Below are the code and all the weights of a small trained network. Each question names an input and a target symbol and asks about switching units off, where a switched-off unit gives its printed mean instead of its output.

import numpy as np


def w(rows, s, z=0):
    codes = np.array(rows[::2]) - 128.0
    scale = np.full(codes.shape[1], s)
    scale[-1] = z or s
    return codes * scale


def norm(h):
    return h / np.sqrt((h * h).mean(-1, keepdims=True) + 1e-5)


def f(y):
    return np.maximum(y, 0)


def softmax(a):
    e = np.exp(a - a.max(-1, keepdims=True))
    return e / e.sum(-1, keepdims=True)


def log_softmax(a):
    a = a - a.max(-1, keepdims=True)
    return a - np.log(np.exp(a).sum(-1, keepdims=True))


def net(x, mask):
    ids = ['βεζθμξστφω'.index(c) for c in x.split()]
    T = len(ids)
    res = E[ids] + P[:T]
    u = 0
    for l in range(3):
        q, k, v = (norm(res) @ M[l].T for M in (Q, K, V))
        z = softmax(np.where(np.tri(T) > 0, q @ k.T / 3**0.5, -1e9)) @ v
        res = res + np.where(mask[u], z, O[l][:, -1]) @ O[l][:, :-1]
        u += 1
        y = f(norm(res) @ A[l][:, :-1].T + A[l][:, -1])
        res = res + np.where(mask[u : u + 4], y, B[l][:, -1]) @ B[l][:, :-1]
        u += 4
    return log_softmax(norm(res)[-1] @ U[:, :-1].T + U[:, -1])


Q, K, V, O, A, B = {}, {}, {}, {}, {}, {}
E = w([
[130,153,179,41,96,136,81,75],'β',
[79,70,155,149,160,102,93,113],'ε',
[90,121,71,127,161,186,130,117],'ζ',
[120,112,192,145,133,155,143,126],'θ',
[38,143,134,112,146,88,110,119],'μ',
[107,151,132,40,137,106,128,119],'ξ',
[183,73,150,135,139,129,108,143],'σ',
[127,81,107,89,128,113,89,143],'τ',
[147,101,176,80,84,6,151,185],'φ',
[142,70,157,131,155,54,162,93],'ω',
],0.027)
P = w([
[113,73,179,44,41,93,98,177],'0',
[121,132,146,82,110,89,61,144],'1',
[124,131,155,77,131,124,99,156],'2',
[125,131,160,69,149,147,120,150],'3',
[123,132,161,71,167,173,131,141],'4',
[119,132,158,73,176,198,142,129],'5',
[119,133,153,78,191,218,155,124],'6',
[121,139,150,76,210,231,166,119],'7',
[116,147,136,74,238,230,168,114],'8',
[115,139,137,73,253,249,187,107],'9',
],0.0057)
Q[0] = w([
[170,163,85,139,144,157,175,186],'0.h0',
[113,148,143,112,158,145,55,123],'0.h0',
[187,198,56,253,1,90,156,117],'0.h0',
],0.0098)
K[0] = w([
[119,114,149,191,64,76,107,150],'0.h0',
[141,108,122,111,78,126,151,72],'0.h0',
[112,142,220,101,2,31,65,215],'0.h0',
],0.0098)
V[0] = w([
[174,17,137,118,233,157,188,235],'0.h0',
[141,119,98,155,153,56,254,50],'0.h0',
[144,169,247,203,147,85,59,193],'0.h0',
],0.0045)
O[0] = w([
[134,164,65,146,114,146,69,164,253],'0.h0',
[146,66,73,203,100,97,79,2,189],'0.h0',
[157,183,223,202,55,137,150,114,36],'0.h0',
],0.0094,0.004)
A[0] = w([
[117,118,142,24,150,141,44,110,9],'0.n0',
[113,68,100,51,68,167,72,255,219],'0.n1',
[125,92,126,184,195,75,56,141,51],'0.n2',
[169,110,111,226,149,154,110,149,141],'0.n3',
],0.0084,0.0015)
B[0] = w([
[173,48,111,77,143,192,131,140,254],'0.n0',
[158,127,134,254,95,31,80,167,225],'0.n1',
[159,120,191,146,93,240,192,131,243],'0.n2',
[191,253,69,170,145,169,146,26,154],'0.n3',
],0.0076,0.0065)
Q[1] = w([
[139,58,194,167,196,172,141,88],'1.h0',
[174,7,108,16,194,114,47,71],'1.h0',
[113,112,97,54,135,209,54,210],'1.h0',
],0.011)
K[1] = w([
[104,115,86,136,217,208,94,53],'1.h0',
[122,56,115,107,245,113,126,96],'1.h0',
[91,62,145,127,238,124,129,202],'1.h0',
],0.013)
V[1] = w([
[148,113,130,121,67,90,254,165],'1.h0',
[98,89,162,169,147,152,146,109],'1.h0',
[230,102,165,116,156,96,66,148],'1.h0',
],0.0084)
O[1] = w([
[170,153,70,125,174,120,121,66,109],'1.h0',
[95,122,102,123,2,116,138,164,230],'1.h0',
[193,57,144,136,106,143,193,148,254],'1.h0',
],0.012,0.0046)
A[1] = w([
[154,88,43,114,53,144,230,148,115],'1.n0',
[158,113,13,6,43,136,199,104,207],'1.n1',
[207,170,12,3,118,176,210,168,5],'1.n2',
[182,98,176,173,120,115,141,61,130],'1.n3',
],0.0066,0.0026)
B[1] = w([
[162,134,187,200,124,188,73,113,233],'1.n0',
[74,134,152,173,111,137,81,175,254],'1.n1',
[153,77,163,206,129,128,254,73,188],'1.n2',
[142,152,68,43,129,118,75,173,222],'1.n3',
],0.0095,0.0071)
Q[2] = w([
[137,138,191,103,159,94,170,12],'2.h0',
[147,85,171,155,105,142,150,155],'2.h0',
[179,28,100,115,144,128,119,221],'2.h0',
],0.011)
K[2] = w([
[163,106,168,19,133,95,74,31],'2.h0',
[147,81,147,155,67,198,114,93],'2.h0',
[144,89,3,110,138,167,126,141],'2.h0',
],0.011)
V[2] = w([
[105,229,156,142,188,159,191,53],'2.h0',
[131,125,67,9,142,124,21,253],'2.h0',
[133,126,239,180,146,40,157,126],'2.h0',
],0.0064)
O[2] = w([
[204,50,144,199,53,89,176,138,9],'2.h0',
[128,94,90,100,27,213,13,71,141],'2.h0',
[24,231,15,208,117,200,254,169,122],'2.h0',
],0.0085,0.011)
A[2] = w([
[106,80,103,189,119,204,136,91,132],'2.n0',
[159,157,161,145,147,197,146,209,114],'2.n1',
[144,149,19,254,120,193,161,71,119],'2.n2',
[99,228,83,158,139,231,220,141,3],'2.n3',
],0.0077,0.0025)
B[2] = w([
[154,91,77,160,49,109,166,147,253],'2.n0',
[164,159,149,171,199,145,120,81,215],'2.n1',
[145,106,7,159,39,102,202,69,215],'2.n2',
[120,28,132,137,147,71,83,40,188],'2.n3',
],0.013,0.0048)
U = w([
[93,103,107,111,205,162,193,142,192],'β',
[12,145,102,97,141,88,133,109,134],'ε',
[88,125,186,178,74,131,162,186,123],'ζ',
[117,137,126,121,122,53,151,157,254],'θ',
[186,189,120,164,133,188,125,125,150],'μ',
[108,120,112,114,140,122,125,126,3],'ξ',
[159,104,192,22,55,142,156,68,87],'σ',
[137,106,93,114,123,130,22,119,81],'τ',
[118,62,73,107,74,91,171,83,175],'φ',
[101,132,166,177,156,94,87,53,67],'ω',
],0.012,0.0036)

Each question gives the input, a string of symbols that net reads in full, and the target symbol t.
The units are the heads (3 rows each of Q, K, V and O) and the neurons (one row each of A and B). Each row of codes is followed by its name. A weight is (code - 128) times the scale printed after its matrix; where a second scale follows, it is the last column's (O, A, B and U).
mask holds one flag per unit, layer by layer, with each layer's heads first. A switched-off unit (its flag False) gives its mean, the last column of its rows in O or B, instead of its output. The means were averaged over made-up inputs and are rounded, as every weight is.
A unit's drop is (log p(t) with every unit on - log p(t) with that unit switched off) / (log p(t) with every unit on - log p(t) with every unit switched off).
The circuit of an input: a set's keep is (log p(t) with only the set's units on - log p(t) with every unit switched off) / (log p(t) with every unit on - log p(t) with every unit switched off). Starting from the 12 units with the biggest drops (on a tie, the unit counted first), units are removed one at a time, each time the one whose removal leaves the highest keep (on an exact tie, the one counted first), for as long as the keep stays at least 0.8.
units of the circuit, in order: the units of the circuit, biggest drop first
most important unit: the unit with the biggest drop
top k neurons: the k neurons with the biggest drops, biggest first
k most important neurons of layer l: the k neurons of layer l with the biggest drops, biggest first
input ζ ω τ ω ω ω ω ω θ, target τ: units of the circuit, in order -> 2.h0; 0.h0
input ξ ω ξ, target φ: 2 most important neurons of layer 0 -> 0.n1; 0.n2
input θ ω ω θ, target φ: units of the circuit, in order -> 2.h0; 0.h0; 2.n3; 2.n2
input ω ω ω ω ω θ ε ω ω ε, target φ: 3 most important neurons of layer 0 -> 0.n2; 0.n3; 0.n0
input ω θ σ ω ξ μ τ ζ β, target τ: units of the circuit, in order -> 0.h0; 0.n1
input ω ζ ω ζ, target φ: units of the circuit, in order -> 2.n2
input θ ε ω μ ζ τ σ β, target τ: units of the circuit, in order -> 0.n1; 0.h0
input ω ω ξ ω ω ω ω ξ φ ω, target β: units of the circuit, in order -> 2.h0; 1.n2
input θ ω ω ξ ω θ, target φ: 2 most important neurons of layer 0 -> 0.n3; 0.n0
input θ ω σ ω, target μ: 2 most important neurons of layer 2 -> 2.n1; 2.n3
input ε ω ε τ ω ε ω ω ε, target φ: top 4 neurons -> 0.n3; 0.n2; 1.n1; 2.n0
input ε θ ε ξ, target β: top 2 neurons -> 0.n2; 0.n0
input ω ξ ξ ω ζ ω φ, target τ: units of the circuit, in order -> 0.h0; 2.h0; 0.n1
input ω θ ξ ω, target ω: 3 most important neurons of layer 0 -> 0.n2; 0.n1; 0.n0
input σ ω θ μ θ β ω ε, target ζ: units of the circuit, in order -> 1.h0
input ξ ω ζ ω ζ, target φ: 2 most important neurons of layer 1 -> 1.n2; 1.n3
input ξ ω θ ξ ω μ ξ ξ ξ ω, target ε: top 2 neurons -> 0.n0; 0.n1
input ω φ ω ξ σ, target μ: top 2 neurons -> 1.n3; 1.n2
input ξ ω θ ω β ξ ω, target σ: top 3 neurons -> 0.n0; 0.n2; 1.n1
input ξ ξ ε ω ω β ξ, target ζ: top 3 neurons -> 0.n0; 1.n1; 1.n2
input ω ξ ξ ε β ξ, target ζ: most important unit -> 1.h0
input ω ξ θ ω θ ω, target ω: 2 most important neurons of layer 1 -> 1.n3; 1.n2
input ξ β ω ω ω μ ξ ω β θ, target ω: top 3 neurons -> 2.n3; 2.n1; 1.n2
input ξ ξ ω ω θ φ μ ω ω ξ, target φ: top 2 neurons -> 1.n2; 0.n1
input τ ξ μ σ μ σ β ξ, target ε: top 3 neurons -> 0.n1; 1.n0; 0.n2
input ω ω ζ ω φ ω ω ω θ, target τ: 2 most important neurons of layer 0 -> 0.n1; 0.n2
input ω ω σ ω, target μ: 3 most important neurons of layer 0 -> 0.n3; 0.n2; 0.n1
input ω ω ω σ θ ω ε σ ω, target ζ: top 3 neurons -> 0.n1; 0.n3; 1.n2
